Below are the code and all the weights of a small trained network. Each question names an input and a target symbol and asks about switching units off, where a switched-off unit gives its printed mean instead of its output.

import numpy as np


def w(rows, s, z=0):
    codes = np.array(rows[::2]) - 128.0
    scale = np.full(codes.shape[1], s)
    scale[-1] = z or s
    return codes * scale


def f(y):
    return y / 2 * (1 + np.tanh(0.7978845608 * (y + 0.044715 * y**3)))


def softmax(a):
    e = np.exp(a - a.max(-1, keepdims=True))
    return e / e.sum(-1, keepdims=True)


def log_softmax(a):
    a = a - a.max(-1, keepdims=True)
    return a - np.log(np.exp(a).sum(-1, keepdims=True))


def net(x, mask):
    ids = ['βγδεζθλμπστφψω'.index(c) for c in x.split()]
    T = len(ids)
    res = E[ids] + P[:T]
    r = res
    for j in range(2):
        rows = slice(4 * j, 4 * j + 4)
        q, k, v = (r @ M[0][rows].T for M in (Q, K, V))
        z = softmax(np.where(np.tri(T) > 0, q @ k.T / 4**0.5, -1e9)) @ v
        o = O[0][rows]
        res = res + np.where(mask[j], z, o[:, -1]) @ o[:, :-1]
    y = f(res @ A[0][:, :-1].T + A[0][:, -1])
    res = res + np.where(mask[2:6], y, B[0][:, -1]) @ B[0][:, :-1]
    return log_softmax(res[-1] @ U[:, :-1].T + U[:, -1])


Q, K, V, O, A, B = {}, {}, {}, {}, {}, {}
E = w([
[161,170,40,36,128],'β',
[182,86,90,61,190],'γ',
[193,77,125,244,29],'δ',
[212,55,38,186,186],'ε',
[225,194,31,196,179],'ζ',
[185,168,101,20,8],'θ',
[110,58,120,155,135],'λ',
[173,190,73,112,234],'μ',
[234,58,101,15,81],'π',
[109,39,66,46,137],'σ',
[193,196,62,143,136],'τ',
[108,124,6,122,144],'φ',
[170,125,102,180,150],'ψ',
[200,233,85,107,122],'ω',
],0.011)
P = w([
[76,80,2,203,59],'0',
[182,179,175,39,206],'1',
[221,221,132,52,207],'2',
[210,195,140,51,201],'3',
[213,216,125,62,194],'4',
[207,208,101,53,184],'5',
[207,181,99,59,186],'6',
[173,161,105,64,191],'7',
[213,193,82,81,169],'8',
[212,175,82,69,191],'9',
[217,183,83,86,168],'10',
[206,156,104,30,168],'11',
],0.0072)
Q[0] = w([
[113,183,252,236,126],'h0',
[91,135,174,189,67],'h0',
[205,120,52,137,173],'h0',
[57,125,204,159,62],'h0',
[128,142,63,52,127],'h1',
[209,109,67,114,175],'h1',
[159,78,50,128,80],'h1',
[79,134,190,195,59],'h1',
],0.011)
K[0] = w([
[228,178,255,73,175],'h0',
[98,146,192,37,218],'h0',
[54,89,18,164,69],'h0',
[183,167,251,100,235],'h0',
[201,97,199,212,79],'h1',
[69,66,39,237,23],'h1',
[96,57,131,216,85],'h1',
[86,138,106,61,248],'h1',
],0.0087)
V[0] = w([
[183,219,120,233,197],'h0',
[49,211,152,89,34],'h0',
[149,99,67,182,179],'h0',
[23,148,60,99,75],'h0',
[78,146,120,85,203],'h1',
[111,203,93,40,213],'h1',
[252,200,116,171,95],'h1',
[18,223,76,203,212],'h1',
],0.011)
O[0] = w([
[18,91,66,52,38,110],'h0',
[225,90,92,75,45,85],'h0',
[59,99,194,105,153,240],'h0',
[206,52,201,92,84,254],'h0',
[156,52,132,46,186,68],'h1',
[191,60,88,32,199,90],'h1',
[68,123,46,167,91,206],'h1',
[141,12,212,46,33,122],'h1',
],0.011,0.0092)
A[0] = w([
[124,181,111,218,177,112],'n0',
[179,107,79,35,179,79],'n1',
[1,177,30,162,124,59],'n2',
[81,197,114,168,60,3],'n3',
],0.0061,0.0066)
B[0] = w([
[67,83,99,78,91,235],'n0',
[146,102,13,132,207,203],'n1',
[182,98,158,179,114,252],'n2',
[155,78,123,85,193,202],'n3',
],0.011)
U = w([
[221,141,188,240,194,181],'β',
[93,177,177,125,85,171],'γ',
[60,138,186,172,178,226],'δ',
[64,175,122,72,251,223],'ε',
[82,245,53,185,242,126],'ζ',
[217,55,17,138,178,87],'θ',
[253,199,86,185,96,46],'λ',
[109,159,3,40,34,117],'μ',
[147,161,126,182,93,117],'π',
[51,88,120,96,40,48],'σ',
[20,115,44,29,198,61],'τ',
[168,209,246,180,74,181],'φ',
[176,38,219,90,102,3],'ψ',
[86,146,85,59,41,145],'ω',
],0.0051,0.0049)

Each question gives the input, a string of symbols that net reads in full, and the target symbol t.
The units are the heads (4 rows each of Q, K, V and O) and the neurons (one row each of A and B). Each row of codes is followed by its name. A weight is (code - 128) times the scale printed after its matrix; where a second scale follows, it is the last column's (O, A, B and U).
mask holds one flag per unit, heads first, then neurons. A switched-off unit (its flag False) gives its mean, the last column of its rows in O or B, instead of its output. The means were averaged over made-up inputs and are rounded, as every weight is.
A unit's drop is (log p(t) with every unit on - log p(t) with that unit switched off) / (log p(t) with every unit on - log p(t) with every unit switched off).
The circuit of an input: a set's keep is (log p(t) with only the set's units on - log p(t) with every unit switched off) / (log p(t) with every unit on - log p(t) with every unit switched off). Starting from all 6 units, units are removed one at a time, each time the one whose removal leaves the highest keep (on an exact tie, the one counted first), for as long as the keep stays at least 0.8.
units of the circuit, in order: the units of the circuit, biggest drop first
top k neurons: the k neurons with the biggest drops, biggest first
drop of u: that unit's drop, to one decimal
input π γ ε τ β ω β ζ, target ζ: units of the circuit, in order	(h1)
input γ ζ φ τ ζ β β φ τ φ, target ε: units of the circuit, in order	(h1; h0)
input ε γ φ φ φ β β β θ φ β φ, target δ: units of the circuit, in order	(h0; n2)
input β β ψ ω β π ζ σ φ β σ, target θ: units of the circuit, in order	(h1; n1)
input μ φ ω σ β ε τ, target τ: units of the circuit, in order	(h1; h0)
input λ β π φ β μ, target φ: units of the circuit, in order	(h1; n1)
input θ ζ γ, target λ: units of the circuit, in order	(h0; h1)
input ω ζ τ γ β φ λ γ, target μ: top 2 neurons	(n2; n3)
input ζ γ π γ σ σ λ θ φ ε φ, target σ: top 2 neurons	(n2; n1)
input β σ ε π ζ, target θ: top 2 neurons	(n1; n2)
input λ φ σ λ ω, target φ: top 2 neurons	(n1; n3)
input γ θ β, target ε: drop of n3	-0.1
input β γ β π β π β γ, target θ: drop of n2	0.0
input β β β σ γ β ε γ φ, target θ: drop of h1	1.7
input φ λ ε ψ ε γ β τ φ β β ω, target ψ: units of the circuit, in order	(h1)
input β ε σ π τ, target θ: units of the circuit, in order	(h1; h0)
